[128 = 0]

[147 125 169 183 127 132  95 152 143 147 109 120 124 135 101 156 126 147
 119 117 125 122 135 115 144 102 113 138 158 116 135  83 122 134 125 125
 116 128 127 122 100 122 151 125 117 135 110 115 132 133 120 125 114 130] | X (3)
[168 146 179 183 133 112 124 148 133 127 132 127 126  81 132 142 109 129
 119 103 131 118 122  82 125 109 113 120 110 144 111  93 121 113 114 122
 109 118 100  81 113 108 115 123 116 116 116  81 113 146 112 122 120 111] | X (11)
[130 141 182 189 114 103 125 176 129 100 145 138 135 117 104 163  97 116
 111 119 105 127 127  81 179 116 124 129 118 175 133  85 123 121 110 109
 119 122 114  74 124 110 112  97  86 125 101 106 110 147 108 143 135 122] | R (18)
[166 112 180 197 129 121 115 155 136 154 121 113 136 116 101 145 121 138
 122 123 123 125 137  68 135 102 118 135 121 131 139  91 110 131 137 120
 120 118 121 115 112 113 154 147 112 123 128 110 135 143 113 138 112 123] | X (11)
[151 132 180 195 105 103 126 139 141 145 103 116 111 118  91 139 140 132
 122 121 139 129 128  87 142  96 116 135 130 128 128  81 115 135 140 110
 118 127 112 130  90 113 132 124 106 132 119 106 134 148 117 121 113 125] | X (11)
[147 130 165 181 124 104 123 155 122 108 142 124 108 128 115 142 109 119
 112 124 119 135 139  75 162 146 124 128 123 162 137  91 124 118 108 113
 118 128 128  85 131 123  97 141 117 115 104 126 114 130 114 112 118 116] | R (18)
[163 129 184 194 127 114 137 155 136 136 123 112 101  90 122 154 137 143
 123 141 115 117 113  84 135 102 111 126 113 135 121  96 128 125 133 113
 109 110 116 111 115 105 138 109 108 113 115  93 105 139 122 124 130 116] | X (11)
[161 126 176 170 124 114 136 151 141 132 131 136 115 102 132 135 123 130
 129 138 134 129 118 108 120 117 112 127 107 133 125  98 124 121 157 124
 102 119 128  84 118 122 132 113 123 119 116 104 121 131 116 138 118 126] | X (3)
[145 130 167 193 131 122 105 171  96 141 121 125 123 111 106 161 117 135
 110 138 101 111 133  92 138 104  90 130 117 133 133  83 108 126 118 127
 107 118 120 110  99 110 148 119 117 120  97 110 121 127 124 123 130 126] | X (3)
[122 133 140 154 118 130 126 135 126 133 127 112 121 139  93 144 108 135
 126 117  91 125 139 102 169 120 132 107 119 140 126 114 120 120 114 123
 132 136 132 101 139 128 140 125 115 125 111 123 111 151 134 121 122 127] | R (2)
[154 138 167 183 110 105 117 162 137 135 125 105 109 106 114 158 115 134
 116 130 121 125 131  87 137  88 117 123 112 144 117  95 127 113 127 111
 117 127 103  91 129 124 148 121 114 119 107 105 123 139 122 131 127 115] | X (11)
[122 132 162 186 123 121 119 131 125 111 126 122 117 140 108 143 124 126
 113 116 121 141 124 123 161 121 136 120 126 155 134  93 122 116 120 119
 135 134 122 115 124 123 128  90 110 117 109 110 123 161 119 116 126 126] | R (18)
[159 140 169 155 117 111 124 158 135 139 136 119 125  98 117 156 104 145
 112 146 116 117 123 108 138  96 123 128 128 140 142  88 117 120 136 121
 112 133  97  76 113 113 134 100 113 107 123  99 127 146 123 120 126 114] | X (11)
[130 133 169 144 137 118 128 136 121 112 126 118 121 138 102 144 136 130
 119 105 115 143 129 107 161 119 134 126 124 156 135  90 127 125 129 122
 136 134 117 112 119 124 116 119 109 114 119 119 130 122 125 120 123 123] | R (18)
[166 122 179 168 120 118 126 158 137 136 105 114 107 103 107 140 155 132
 117 126 155 133 133  77 121 132 121 128 127 122 135  88 125 131 134 117
  93 133 129 139  95 120 140 148 115 116 117 106 138 117 115 121 109 134] | X (11)
[160 132 164 223 120 108 116 187 139 160 120 105 131 113 111 167 102 137
 113 133 141 111 128  91 165 108 118 128 142 127 130  70 122 129 132 122
 110 113 105 114 103 104 154 119  97 133 117  96 127 156 110 120 120 117] | X (11)
[143 131 156 172 125 135 123 149 135 139  93 107 112 123  93 143 145 132
 112 122 118 124 126  92 145 111 105 132 107 138 121  77 111 121 131 123
 139 138 134 138  91 110 143 127 122 122 112 122 128 128 120 117 112 140] | X (3)
[156 135 199 198 120 118 111 160 147 123 134 121  95  90 102 171 150 150
 114 130  93 115 142  66 114 115 116 132 109 134 127  98 117 132 132 116
 106 109 115  95 129 117 135 126 111 105 116  89  97 143 120 136 128 118] | X (4)
[174 132 163 138 115 133 113 170 126 138 120 109 105 117 105 155 134 143
 132 122 113 117 137 107 140 117 113 136 124 129 148 102 120 137 142 124
 109 124 117 132 114 125 159 131 124 121 122 104 129 136 121 122 123 125] | X (3)
[171 139 193 172 131 105 115 181 139 134 144 117 120  90 111 167  93 130
 103 128 105 115 127  72 143 109 107 122 124 133 128  84 119 124 114 110
 112 114 108  65 157 119 133 101 108 103 120  81 140 147 109 144 126 118] | X (11)
[176 152 231 243 136  87 120 252 148 140 153 126 139  86  82 210  44 146
  87 137  99 101 130  52 191  99  93 128 137 147 129  37 117 134  91 100
  92  80 117  60  88 103 160  82  73 108  96  87 113 155  88 105 133 111] | X (3)
[124 136 170 147 117 128 137 119 127 114 133 111 117 130 109 148 132 127
 120 114 103 137 115  95 172 125 127 121 118 146 127 108 128 116 100 120
 127 142 142  88 126 124 134 114 101 123 101 110 117 131 110 133 118 126] | R (5)
[109 133 131 187 127 121 133 153 124 121 122 139 134 160  84 150 108 137
 125 105 118 130 145 116 178 105 137 138 124 164 132  89 130 119 128 127
 144 117 125 123 123 118 128 113  92 124 112 136 144 145 126 101 149 110] | R (18)
[157 128 156 190 121 121 107 150 142 150 124 115  97 129 113 162 127 143
 119 130 128 119 133  96 147 101 117 129 131 125 120  95 121 129 127 117
 123 123 116 109 124 120 141 122 103 120 115 104 129 148 119 124 129 118] | X (11)

[127 126 131 131 147  92 128 142 128 131 114  79 155 113 130 126 128 126
 126 125 135 113 151 107 121 120 128 123 128 101 144 142 135 128 144 115
 120 164 123 143 122 165 133 116 154 148 118 127 137  84 122 112 125 140] | (81) <10>
[109 121 120 128 123 123 121 137 125 128 137 107 152 113 132 126 138 133
 133 124 128 112 162 116 117 128 129 123 122 114 127 119 123 115 122 120
 125 146 127 151 128 149 130 109 135 138 117 126 132 105 116 125 113 149] | (81) <10>
[106 107 132 101 166 107 127 134 122 129 117 104 157 115 121 102 122 133
  94 117 131 134 133 107 128 135 127 116 123 112 150 106 131 141 120 118
 130 167 121 149 123 175 122 115 139 145 127 123 158  93 131 138 139 145] | (81) <10>
[137 121 124 152 126 136 140 120 126 131 113 132 133 117 124 117 128 107
 151 130 116 134 103 141 124 119 133 126 142 129 115 131 121 126 132 127
 117 133 138 121  97 147 126 139 130 138 106 125 132 122 102 123 116 138] | (75) <24>
[103 116 124 139 131 129 137 112 126 125 111 121 148 118 122  99 123 104
 137 117 116 137 116 132 136 118 137 139 149 114 106 125 119 138 122 133
 118 146 137 128  87 143 120 136 140 134 112 129 148 108 132 146 126 145] | (75) <24>
[109 116 136 114 137 128 135 129 133 122 110 121 166 119 121 100 121 109
 118 110 104 134 135 139 142 116 144 108 151 118 119 103 106 137 148 126
 106 152 140 142  82  90 117 139 137 148 106 138 128 113 112 128 129 161] | (75) <9>
[109 127 137 122 159 133 128 150 123 128 127 130 147 114 120 116 131 122
  98 117 136 127 135 128 134 129 132 126 128  97 114 125 139 124 120 129
 128 154 131 148 135 120 128 124 129 134 127 136 130 112 118 149 118 140] | (81) <10>
[110 123 133 133 137 124 107 113 128 140 124 139 155 114 136  97 141 105
 124 112 131 135 129 141 165 132 128 123 148 120  92 120 127 130 129 133
 132 131 140 125 108  81 122 129 131 135 122 131 118 126 106 144 107 127] | (75) <9>
